Below are the code and all the weights of a small trained network. Each question names an input and a class and asks about switching units off, where a switched-off unit gives its printed mean instead of its output.

import numpy as np


def w(rows, s, z=0):
    codes = np.array(rows[::2]) - 128.0
    scale = np.full(codes.shape[1], s)
    scale[-1] = z or s
    return codes * scale


def f(y):
    return y / 2 * (1 + np.tanh(0.7978845608 * (y + 0.044715 * y**3)))


def log_softmax(a):
    a = a - a.max(-1, keepdims=True)
    return a - np.log(np.exp(a).sum(-1, keepdims=True))


def net(x, mask):
    res = np.array(x, float).reshape(1, 4) / 4 @ E
    y = f(res @ A[0][:, :-1].T + A[0][:, -1])
    res = res + np.where(mask, y, B[0][:, -1]) @ B[0][:, :-1]
    return log_softmax(res[-1] @ U[:, :-1].T + U[:, -1])


A, B = {}, {}
E = w([
[116,212,242],'x0',
[127,127,127],'x1',
[65,38,191],'x2',
[254,73,166],'x3',
],0.0076)
A[0] = w([
[108,95,139,172],'n1',
[155,201,178,90],'n2',
[149,92,83,76],'n3',
[86,167,91,81],'n4',
[83,155,109,76],'n5',
[140,99,68,114],'n6',
[62,143,120,62],'n7',
[195,81,157,12],'n8',
[180,113,145,28],'n9',
[185,111,156,57],'n10',
[159,189,79,62],'n11',
[178,126,187,84],'n12',
[85,66,167,81],'n13',
[87,70,160,137],'n14',
[121,158,169,104],'n15',
[48,182,125,88],'n16',
[96,79,164,59],'n17',
[18,139,44,66],'n18',
[61,176,94,44],'n19',
[7,116,126,91],'n20',
[165,197,79,13],'n21',
[83,50,179,2],'n22',
[110,219,181,159],'n23',
[122,95,80,91],'n24',
[81,149,110,83],'n25',
[126,154,159,56],'n26',
[118,167,175,140],'n27',
[131,189,155,131],'n28',
[144,119,23,94],'n29',
[163,181,90,19],'n30',
[104,95,64,119],'n31',
[113,154,199,114],'n32',
[82,154,107,71],'n33',
[133,102,93,67],'n34',
[166,194,194,61],'n35',
[130,87,85,156],'n36',
],0.013,0.0048)
B[0] = w([
[120,168,100,174],'n1',
[94,89,82,200],'n2',
[102,89,101,179],'n3',
[199,86,147,168],'n4',
[183,64,104,153],'n5',
[69,78,55,200],'n6',
[186,68,121,164],'n7',
[177,42,121,184],'n8',
[237,54,112,144],'n9',
[173,61,74,162],'n10',
[154,226,59,185],'n11',
[139,66,65,169],'n12',
[167,250,2,191],'n13',
[143,217,31,204],'n14',
[58,83,73,156],'n15',
[190,97,95,215],'n16',
[171,218,33,162],'n17',
[170,104,140,242],'n18',
[193,83,132,185],'n19',
[166,104,119,237],'n20',
[184,246,35,179],'n21',
[213,252,19,188],'n22',
[86,104,72,253],'n23',
[80,103,80,172],'n24',
[215,62,154,153],'n25',
[114,92,74,129],'n26',
[45,80,67,184],'n27',
[83,117,54,185],'n28',
[69,112,63,235],'n29',
[194,231,41,158],'n30',
[49,135,126,201],'n31',
[92,75,32,189],'n32',
[223,24,159,152],'n33',
[89,93,77,145],'n34',
[119,108,59,198],'n35',
[64,104,76,209],'n36',
],0.007,0.0056)
U = w([
[149,210,46,124],'0',
[199,21,98,102],'1',
[8,74,52,65],'2',
[102,117,96,249],'3',
[56,134,180,179],'4',
[128,192,207,82],'5',
[118,137,202,79],'6',
],0.011,0.018)

Each question gives the input, the list of numbers given to net, and the class t.
The units are the neurons (one row each of A and B). Each row of codes is followed by its name. A weight is (code - 128) times the scale printed after its matrix; where a second scale follows, it is the last column's (A, B and U).
mask holds one flag per neuron, in row order. A switched-off neuron (its flag False) gives its mean, the last column of its row in B, instead of its output. The means were averaged over made-up inputs and are rounded, as every weight is.
A unit's drop is (log p(t) with every unit on - log p(t) with that unit switched off) / (log p(t) with every unit on - log p(t) with every unit switched off).
The circuit of an input: a set's keep is (log p(t) with only the set's units on - log p(t) with every unit switched off) / (log p(t) with every unit on - log p(t) with every unit switched off). Starting from the 12 units with the biggest drops (on a tie, the unit counted first), units are removed one at a time, each time the one whose removal leaves the highest keep (on an exact tie, the one counted first), for as long as the keep stays at least 0.8.
circuit, biggest first: the units of the circuit, biggest drop first
unit that matters most: the unit with the biggest drop
top k neurons: the k neurons with the biggest drops, biggest first
drop when u is switched off: that unit's drop, to one decimal
input [-8,4,8,-3], class 0: circuit, biggest first => [n22, n13]
input [6,6,7,2], class 0: unit that matters most => n22
input [5,1,5,-2], class 0: circuit, biggest first => [n13, n22]
input [-7,7,8,-8], class 0: circuit, biggest first => [n13, n22]
input [4,3,7,6], class 0: circuit, biggest first => [n22, n13]
input [3,4,5,-5], class 0: top 4 neurons => [n13, n14, n22, n17]
input [-5,5,-2,-1], class 2: top 2 neurons => [n29, n6]
input [7,-2,5,2], class 2: top 2 neurons => [n32, n27]
input [-8,-1,-6,-4], class 2: top 3 neurons => [n29, n6, n31]
input [3,-3,6,-5], class 0: drop when n14 is switched off => 0.2
input [-8,-8,-7,0], class 2: drop when n20 is switched off => 0.0
input [8,2,-1,6], class 2: drop when n27 is switched off => 0.1
input [5,8,-7,8], class 1: drop when n9 is switched off => 0.6
input [-7,-1,1,-7], class 1: unit that matters most => n18
